Here is a tiny trained network, its code and every weight. The questions are about switching its units off for an input and a class, where a switched-off unit gives its printed mean instead of its output.

import numpy as np


def w(rows, s, z=0):
    codes = np.array(rows[::2]) - 128.0
    scale = np.full(codes.shape[1], s)
    scale[-1] = z or s
    return codes * scale


def norm(h):
    return h / np.sqrt((h * h).mean(-1, keepdims=True) + 1e-5)


def f(y):
    return y / 2 * (1 + np.tanh(0.7978845608 * (y + 0.044715 * y**3)))


def log_softmax(a):
    a = a - a.max(-1, keepdims=True)
    return a - np.log(np.exp(a).sum(-1, keepdims=True))


def net(x, mask):
    res = np.array(x, float).reshape(1, 3) / 4 @ E
    u = 0
    for l in range(3):
        y = f(norm(res) @ A[l][:, :-1].T + A[l][:, -1])
        res = res + np.where(mask[u : u + 10], y, B[l][:, -1]) @ B[l][:, :-1]
        u += 10
    return log_softmax(norm(res)[-1] @ U[:, :-1].T + U[:, -1])


A, B = {}, {}
E = w([
[184,210,175,60,141],'x0',
[78,195,129,175,167],'x1',
[78,183,152,168,1],'x2',
],0.0019)
A[0] = w([
[104,65,117,179,95,71],'L0N1',
[205,106,86,141,251,141],'L0N2',
[122,93,130,166,125,6],'L0N3',
[126,90,77,207,62,65],'L0N4',
[118,217,153,148,88,121],'L0N5',
[115,146,101,169,245,131],'L0N6',
[216,169,151,102,218,99],'L0N7',
[193,139,125,102,255,65],'L0N8',
[88,189,70,159,135,148],'L0N9',
[191,108,175,88,87,61],'L0N10',
],0.0049,0.0022)
B[0] = w([
[82,54,146,190,156,152],'L0N1',
[163,128,136,133,253,253],'L0N2',
[99,116,150,168,130,103],'L0N3',
[82,56,156,153,138,167],'L0N4',
[185,162,86,238,157,172],'L0N5',
[211,169,171,61,160,213],'L0N6',
[129,16,134,141,109,214],'L0N7',
[107,52,126,184,143,226],'L0N8',
[164,163,154,127,112,167],'L0N9',
[163,166,144,73,111,132],'L0N10',
],0.0037,0.0029)
A[1] = w([
[120,127,157,74,156,64],'L1N1',
[122,153,91,104,63,142],'L1N2',
[89,165,48,176,165,105],'L1N3',
[161,139,114,95,21,140],'L1N4',
[183,138,83,13,63,5],'L1N5',
[103,106,135,87,251,92],'L1N6',
[156,136,191,44,138,122],'L1N7',
[69,113,142,187,93,72],'L1N8',
[204,184,121,1,98,132],'L1N9',
[150,44,122,86,91,119],'L1N10',
],0.0055,0.0026)
B[1] = w([
[70,58,145,171,101,119],'L1N1',
[130,80,176,68,202,128],'L1N2',
[129,132,178,3,173,141],'L1N3',
[179,110,210,38,186,150],'L1N4',
[25,86,117,77,119,118],'L1N5',
[203,11,124,110,173,255],'L1N6',
[78,60,100,153,107,157],'L1N7',
[146,39,145,133,56,155],'L1N8',
[51,101,13,197,126,172],'L1N9',
[104,240,154,165,193,165],'L1N10',
],0.0035,0.003)
A[2] = w([
[110,108,109,202,59,54],'L2N1',
[159,213,72,164,144,62],'L2N2',
[169,85,136,147,232,2],'L2N3',
[120,105,112,154,156,161],'L2N4',
[152,254,137,128,133,83],'L2N5',
[119,66,117,104,128,167],'L2N6',
[50,90,73,101,138,84],'L2N7',
[197,137,189,110,134,47],'L2N8',
[101,145,187,153,144,163],'L2N9',
[38,144,104,50,161,73],'L2N10',
],0.0077,0.003)
B[2] = w([
[38,90,178,201,141,154],'L2N1',
[176,230,80,145,38,140],'L2N2',
[122,47,2,65,240,253],'L2N3',
[136,157,107,64,49,177],'L2N4',
[142,195,31,245,110,165],'L2N5',
[172,209,112,180,126,188],'L2N6',
[148,196,211,59,117,145],'L2N7',
[185,154,128,45,38,140],'L2N8',
[180,108,75,86,131,149],'L2N9',
[34,191,185,112,212,124],'L2N10',
],0.005,0.0052)
U = w([
[229,16,14,43,240,254],'0',
[240,73,220,28,1,15],'1',
[26,199,239,7,180,100],'2',
[227,240,3,235,22,149],'3',
[33,20,243,246,18,151],'4',
],0.0071,0.005)

Each question gives the input, the list of numbers given to net, and the class t.
The units are the neurons (one row each of A and B). Each row of codes is followed by its name. A weight is (code - 128) times the scale printed after its matrix; where a second scale follows, it is the last column's (A, B and U).
mask holds one flag per neuron, layer by layer. A switched-off neuron (its flag False) gives its mean, the last column of its row in B, instead of its output. The means were averaged over made-up inputs and are rounded, as every weight is.
A unit's drop is (log p(t) with every unit on - log p(t) with that unit switched off) / (log p(t) with every unit on - log p(t) with every unit switched off).
k most important neurons: the k neurons with the biggest drops, biggest first
top k neurons in layer l: the k neurons of layer l with the biggest drops, biggest first
drop of u: that unit's drop, to one decimal
input [-8,7,0], class 4: 4 most important neurons => L0N2, L1N4, L0N4, L1N8
input [-2,-8,7], class 1: top 2 neurons in layer 0 => L0N8, L0N7
input [7,2,0], class 3: most important neuron => L0N5
input [8,-7,8], class 2: 3 most important neurons => L1N5, L1N2, L2N10
input [1,-2,3], class 1: 4 most important neurons => L1N4, L0N2, L0N6, L0N5
input [4,-3,8], class 3: top 2 neurons in layer 2 => L2N5, L2N3
input [6,-3,4], class 2: 2 most important neurons => L1N5, L0N2
input [-2,7,-1], class 3: 2 most important neurons => L0N9, L0N7
input [-1,-2,5], class 4: 2 most important neurons => L0N6, L0N4
input [-1,0,7], class 4: 2 most important neurons => L0N6, L1N8
input [3,1,2], class 3: drop of L0N5 => 1.4
input [5,8,1], class 3: drop of L1N7 => 0.0
input [7,3,4], class 3: drop of L0N5 => 0.1
